Below are the code and all the weights of a small trained network. Each question names an input and a target symbol and asks about switching units off, where a switched-off unit gives its printed mean instead of its output.

import numpy as np


def w(rows, s, z=0):
    codes = np.array(rows[::2]) - 128.0
    scale = np.full(codes.shape[1], s)
    scale[-1] = z or s
    return codes * scale


def f(y):
    return np.maximum(y, 0)


def softmax(a):
    e = np.exp(a - a.max(-1, keepdims=True))
    return e / e.sum(-1, keepdims=True)


def log_softmax(a):
    a = a - a.max(-1, keepdims=True)
    return a - np.log(np.exp(a).sum(-1, keepdims=True))


def net(x, mask):
    ids = ['βγδεζημστφω'.index(c) for c in x.split()]
    T = len(ids)
    res = E[ids] + P[:T]
    u = 0
    for l in range(2):
        q, k, v = (res @ M[l].T for M in (Q, K, V))
        z = softmax(np.where(np.tri(T) > 0, q @ k.T / 2**0.5, -1e9)) @ v
        res = res + np.where(mask[u], z, O[l][:, -1]) @ O[l][:, :-1]
        u += 1
        y = f(res @ A[l][:, :-1].T + A[l][:, -1])
        res = res + np.where(mask[u : u + 4], y, B[l][:, -1]) @ B[l][:, :-1]
        u += 4
    return log_softmax(res[-1] @ U[:, :-1].T + U[:, -1])


Q, K, V, O, A, B = {}, {}, {}, {}, {}, {}
E = w([
[81,245,145,80,76,148],'β',
[135,124,184,133,184,151],'γ',
[231,126,52,113,85,154],'δ',
[165,128,222,138,198,128],'ε',
[108,121,193,151,191,106],'ζ',
[70,35,146,193,43,135],'η',
[190,148,67,177,100,33],'μ',
[83,183,5,98,112,181],'σ',
[120,48,80,195,148,102],'τ',
[170,135,68,83,122,65],'φ',
[160,120,129,80,178,56],'ω',
],0.013)
P = w([
[94,54,242,213,45,153],'0',
[99,80,210,188,75,123],'1',
[97,93,177,164,102,94],'2',
[100,113,146,139,140,67],'3',
[107,124,124,116,180,34],'4',
[107,141,95,97,202,23],'5',
[108,162,71,79,238,2],'6',
],0.0055)
Q[0] = w([
[168,92,239,101,172,41],'L0H1',
[129,3,100,179,150,81],'L0H1',
],0.024)
K[0] = w([
[96,112,28,78,252,37],'L0H1',
[169,65,34,82,32,49],'L0H1',
],0.024)
V[0] = w([
[147,140,143,124,82,27],'L0H1',
[105,174,70,247,137,154],'L0H1',
],0.014)
O[0] = w([
[152,150,166,180,7,147,255],'L0H1',
[129,190,110,213,200,146,150],'L0H1',
],0.011,0.0056)
A[0] = w([
[147,5,94,148,212,124,51],'L0N1',
[63,48,227,69,178,139,30],'L0N2',
[117,122,138,91,133,152,1],'L0N3',
[130,59,136,122,135,82,126],'L0N4',
],0.011,0.006)
B[0] = w([
[160,87,8,177,127,58,241],'L0N1',
[152,66,83,29,136,98,198],'L0N2',
[158,119,170,126,105,171,128],'L0N3',
[109,90,113,121,125,146,253],'L0N4',
],0.012,0.0033)
Q[1] = w([
[22,184,2,174,4,134],'L1H1',
[103,123,16,115,108,244],'L1H1',
],0.021)
K[1] = w([
[198,251,48,50,92,92],'L1H1',
[165,154,113,94,146,176],'L1H1',
],0.028)
V[1] = w([
[18,144,147,136,120,63],'L1H1',
[157,91,223,158,160,7],'L1H1',
],0.02)
O[1] = w([
[44,145,94,162,101,119,119],'L1H1',
[125,126,90,150,131,249,254],'L1H1',
],0.013,0.0066)
A[1] = w([
[107,208,172,188,154,157,100],'L1N1',
[4,93,236,103,183,204,166],'L1N2',
[117,152,154,101,151,78,7],'L1N3',
[30,103,184,26,209,192,141],'L1N4',
],0.016,0.012)
B[1] = w([
[131,65,224,187,150,103,209],'L1N1',
[192,249,90,68,112,116,245],'L1N2',
[110,36,141,162,156,218,168],'L1N3',
[28,61,180,125,145,145,206],'L1N4',
],0.015,0.012)
U = w([
[176,100,139,90,141,95,205],'β',
[96,67,137,128,143,118,37],'γ',
[114,112,133,121,143,141,89],'δ',
[111,112,158,109,141,156,3],'ε',
[87,159,109,114,160,145,155],'ζ',
[39,153,126,137,111,70,233],'η',
[136,117,159,167,89,158,21],'μ',
[124,134,69,165,168,162,185],'σ',
[111,171,158,141,214,120,188],'τ',
[168,180,107,147,96,148,78],'φ',
[131,82,105,105,1,153,169],'ω',
],0.01,0.006)

Each question gives the input, a string of symbols that net reads in full, and the target symbol t.
The units are the heads (2 rows each of Q, K, V and O) and the neurons (one row each of A and B). Each row of codes is followed by its name. A weight is (code - 128) times the scale printed after its matrix; where a second scale follows, it is the last column's (O, A, B and U).
mask holds one flag per unit, layer by layer, with each layer's heads first. A switched-off unit (its flag False) gives its mean, the last column of its rows in O or B, instead of its output. The means were averaged over made-up inputs and are rounded, as every weight is.
A unit's drop is (log p(t) with every unit on - log p(t) with that unit switched off) / (log p(t) with every unit on - log p(t) with every unit switched off).
The circuit of an input: a set's keep is (log p(t) with only the set's units on - log p(t) with every unit switched off) / (log p(t) with every unit on - log p(t) with every unit switched off). Starting from all 10 units, units are removed one at a time, each time the one whose removal leaves the highest keep (on an exact tie, the one counted first), for as long as the keep stays at least 0.8.
units of the circuit, in order: the units of the circuit, biggest drop first
top k neurons: the k neurons with the biggest drops, biggest first
k most important neurons of layer l: the k neurons of layer l with the biggest drops, biggest first
drop when u is switched off: that unit's drop, to one decimal
input η τ τ δ η ω ε, target ω: units of the circuit, in order -> [L0H1]
input γ σ γ, target σ: units of the circuit, in order -> [L0N1; L0H1; L1H1]
input ω μ ζ η ω τ, target μ: units of the circuit, in order -> [L0H1; L1N1; L1H1]
input β ζ γ γ γ ζ ζ, target ζ: units of the circuit, in order -> [L1N4; L0H1; L1N2; L1H1]
input δ ζ ε ζ, target ζ: 2 most important neurons of layer 0 -> [L0N2; L0N1]
input τ φ β ζ, target φ: units of the circuit, in order -> [L1N2; L0N1; L1H1]
input ω τ τ τ γ η η, target φ: units of the circuit, in order -> [L1N2; L1H1; L0N1]
input τ τ ε τ σ τ η, target γ: units of the circuit, in order -> [L1N3; L1H1]
input τ σ ω η, target γ: units of the circuit, in order -> [L1H1; L1N3]
input ε ζ γ γ, target ζ: 3 most important neurons of layer 1 -> [L1N2; L1N4; L1N1]
input γ ζ ε, target ζ: 2 most important neurons of layer 1 -> [L1N4; L1N2]
input γ γ γ, target γ: units of the circuit, in order -> [L0H1; L0N2; L1N4]
input τ δ τ ζ ζ ε, target ζ: 2 most important neurons of layer 1 -> [L1N2; L1N4]
input ε γ γ ε, target ε: top 3 neurons -> [L1N4; L0N2; L1N2]
input ζ φ γ, target φ: units of the circuit, in order -> [L1N2; L1H1]
input φ η τ γ τ τ, target ω: top 2 neurons -> [L1N1; L1N2]
input β τ η, target η: units of the circuit, in order -> [L1H1]
input δ η δ τ σ ε τ, target γ: 2 most important neurons of layer 1 -> [L1N3; L1N2]
input τ δ τ ε, target τ: top 3 neurons -> [L1N1; L1N2; L0N1]
input τ γ φ, target ω: top neuron -> [L1N2]
input γ σ τ ζ, target τ: top 2 neurons -> [L1N1; L1N2]
input β τ τ τ φ σ γ, target φ: drop when L0N2 is switched off -> 0.1
